Below is a small trained network, with its code and all its weights. Each question gives an input and a target symbol and asks what happens when units are switched off, that is, made to give their printed mean instead of their output.

import numpy as np


def w(rows, s, z=0):
    codes = np.array(rows[::2]) - 128.0
    scale = np.full(codes.shape[1], s)
    scale[-1] = z or s
    return codes * scale


def norm(h):
    return h / np.sqrt((h * h).mean(-1, keepdims=True) + 1e-5)


def f(y):
    return np.maximum(y, 0)


def softmax(a):
    e = np.exp(a - a.max(-1, keepdims=True))
    return e / e.sum(-1, keepdims=True)


def log_softmax(a):
    a = a - a.max(-1, keepdims=True)
    return a - np.log(np.exp(a).sum(-1, keepdims=True))


def net(x, mask):
    ids = ['ΣΦΨαγεηλμξ'.index(c) for c in x.split()]
    T = len(ids)
    res = E[ids] + P[:T]
    r = norm(res)
    for j in range(2):
        rows = slice(2 * j, 2 * j + 2)
        q, k, v = (r @ M[0][rows].T for M in (Q, K, V))
        z = softmax(np.where(np.tri(T) > 0, q @ k.T / 2**0.5, -1e9)) @ v
        o = O[0][rows]
        res = res + np.where(mask[j], z, o[:, -1]) @ o[:, :-1]
    y = f(norm(res) @ A[0][:, :-1].T + A[0][:, -1])
    res = res + np.where(mask[2:10], y, B[0][:, -1]) @ B[0][:, :-1]
    return log_softmax(norm(res)[-1] @ U[:, :-1].T + U[:, -1])


Q, K, V, O, A, B = {}, {}, {}, {}, {}, {}
E = w([
[148,162,102,131,165,131],'Σ',
[117,151,122,103,140,147],'Φ',
[110,138,141,149,137,159],'Ψ',
[108,122,174,123,93,145],'α',
[118,195,167,78,105,130],'γ',
[109,83,117,138,170,147],'ε',
[165,114,98,152,137,132],'η',
[140,151,166,136,129,112],'λ',
[177,139,109,78,127,84],'μ',
[141,4,144,126,92,137],'ξ',
],0.019)
P = w([
[90,99,116,141,138,87],'0',
[163,77,198,62,212,204],'1',
[166,134,103,153,56,191],'2',
[163,131,225,56,182,63],'3',
[132,106,120,151,135,108],'4',
[158,76,119,76,148,253],'5',
[147,131,115,158,89,126],'6',
],0.011)
Q[0] = w([
[156,127,94,98,98,247],'head 1',
[52,126,50,102,99,128],'head 1',
[182,109,145,110,122,205],'head 2',
[77,173,67,166,104,148],'head 2',
],0.014)
K[0] = w([
[157,156,105,143,69,175],'head 1',
[156,90,161,52,178,171],'head 1',
[134,162,54,180,5,172],'head 2',
[180,147,158,114,159,205],'head 2',
],0.012)
V[0] = w([
[97,131,160,2,89,149],'head 1',
[124,46,51,33,212,215],'head 1',
[22,202,147,124,187,244],'head 2',
[186,194,104,63,188,106],'head 2',
],0.0099)
O[0] = w([
[162,84,126,137,75,11,145],'head 1',
[133,19,33,171,145,93,47],'head 1',
[45,146,88,97,108,117,126],'head 2',
[152,141,92,6,135,131,3],'head 2',
],0.014,0.0041)
A[0] = w([
[184,86,79,206,118,103,82],'neuron 1',
[205,134,151,113,219,91,20],'neuron 2',
[219,131,87,118,154,117,186],'neuron 3',
[135,68,175,100,160,176,5],'neuron 4',
[168,129,210,172,118,200,251],'neuron 5',
[141,192,148,115,102,102,96],'neuron 6',
[4,130,146,178,134,189,166],'neuron 7',
[151,213,105,113,161,107,173],'neuron 8',
],0.011,0.0034)
B[0] = w([
[134,82,205,138,158,213,178],'neuron 1',
[156,172,48,220,176,73,150],'neuron 2',
[107,254,70,68,159,146,164],'neuron 3',
[84,161,76,70,108,197,144],'neuron 4',
[151,157,84,205,56,67,246],'neuron 5',
[142,51,122,35,122,101,168],'neuron 6',
[70,185,105,100,142,35,206],'neuron 7',
[78,94,189,89,161,168,164],'neuron 8',
],0.008,0.011)
U = w([
[101,145,95,89,206,197,174],'Σ',
[118,103,52,105,141,106,136],'Φ',
[41,170,107,143,193,137,6],'Ψ',
[130,155,130,176,146,73,87],'α',
[148,125,132,60,131,106,41],'γ',
[97,87,131,149,250,133,230],'ε',
[148,179,70,173,161,204,100],'η',
[124,168,188,120,186,187,182],'λ',
[209,156,83,115,178,114,125],'μ',
[174,96,143,173,173,143,177],'ξ',
],0.012,0.0015)

Each question gives the input, a string of symbols that net reads in full, and the target symbol t.
The units are the heads (2 rows each of Q, K, V and O) and the neurons (one row each of A and B). Each row of codes is followed by its name. A weight is (code - 128) times the scale printed after its matrix; where a second scale follows, it is the last column's (O, A, B and U).
mask holds one flag per unit, heads first, then neurons. A switched-off unit (its flag False) gives its mean, the last column of its rows in O or B, instead of its output. The means were averaged over made-up inputs and are rounded, as every weight is.
A unit's drop is (log p(t) with every unit on - log p(t) with that unit switched off) / (log p(t) with every unit on - log p(t) with every unit switched off).
The circuit of an input: a set's keep is (log p(t) with only the set's units on - log p(t) with every unit switched off) / (log p(t) with every unit on - log p(t) with every unit switched off). Starting from all 10 units, units are removed one at a time, each time the one whose removal leaves the highest keep (on an exact tie, the one counted first), for as long as the keep stays at least 0.8.
circuit, biggest first: the units of the circuit, biggest drop first
most important unit: the unit with the biggest drop
top k neurons: the k neurons with the biggest drops, biggest first
heads that matter: for each layer, one digit per head in row order, 1 if its drop is at least 0.15 and else 0, layers parted by /
drop of u: that unit's drop, to one decimal
input γ γ α η μ ε, target α: circuit, biggest first	head 1; neuron 5
input ε η ξ Φ, target ε: heads that matter	10
input ε ξ ξ Ψ γ ξ ε, target ξ: circuit, biggest first	head 2; neuron 1
input γ Φ Ψ, target Ψ: heads that matter	01
input Ψ Ψ γ Σ, target Ψ: heads that matter	01
input μ ε γ μ λ α, target γ: circuit, biggest first	head 1; head 2
input ε Φ Ψ λ λ α, target Ψ: heads that matter	01
input μ λ Ψ Σ, target μ: top neuron	neuron 2
input λ Ψ Φ λ Ψ γ, target Φ: heads that matter	11
input ξ α α ε λ λ, target α: heads that matter	01
input λ Σ μ Φ α ξ, target μ: heads that matter	01
input Φ α Φ ξ λ λ, target Φ: heads that matter	11
input η γ ξ α γ α, target ξ: heads that matter	10
input η λ μ λ γ Φ, target μ: circuit, biggest first	head 2
input Φ α α α, target Φ: circuit, biggest first	head 2; head 1
input ε λ α α, target ε: top 2 neurons	neuron 5; neuron 1
input α α η λ γ, target γ: circuit, biggest first	neuron 6; head 2
input Ψ λ ξ ε Ψ ε, target ξ: heads that matter	01
input μ λ α Φ Φ η, target α: heads that matter	01
input λ η η Σ γ ε, target η: most important unit	head 2
input ξ Ψ η Ψ, target ξ: heads that matter	01
input γ Ψ λ, target λ: heads that matter	10
input Φ Φ ξ ξ γ ξ ε, target ε: top 2 neurons	neuron 5; neuron 1
input λ λ Φ Ψ Ψ ξ, target Φ: drop of head 1	0.4
input ε ε μ γ α λ, target μ: drop of head 2	0.6
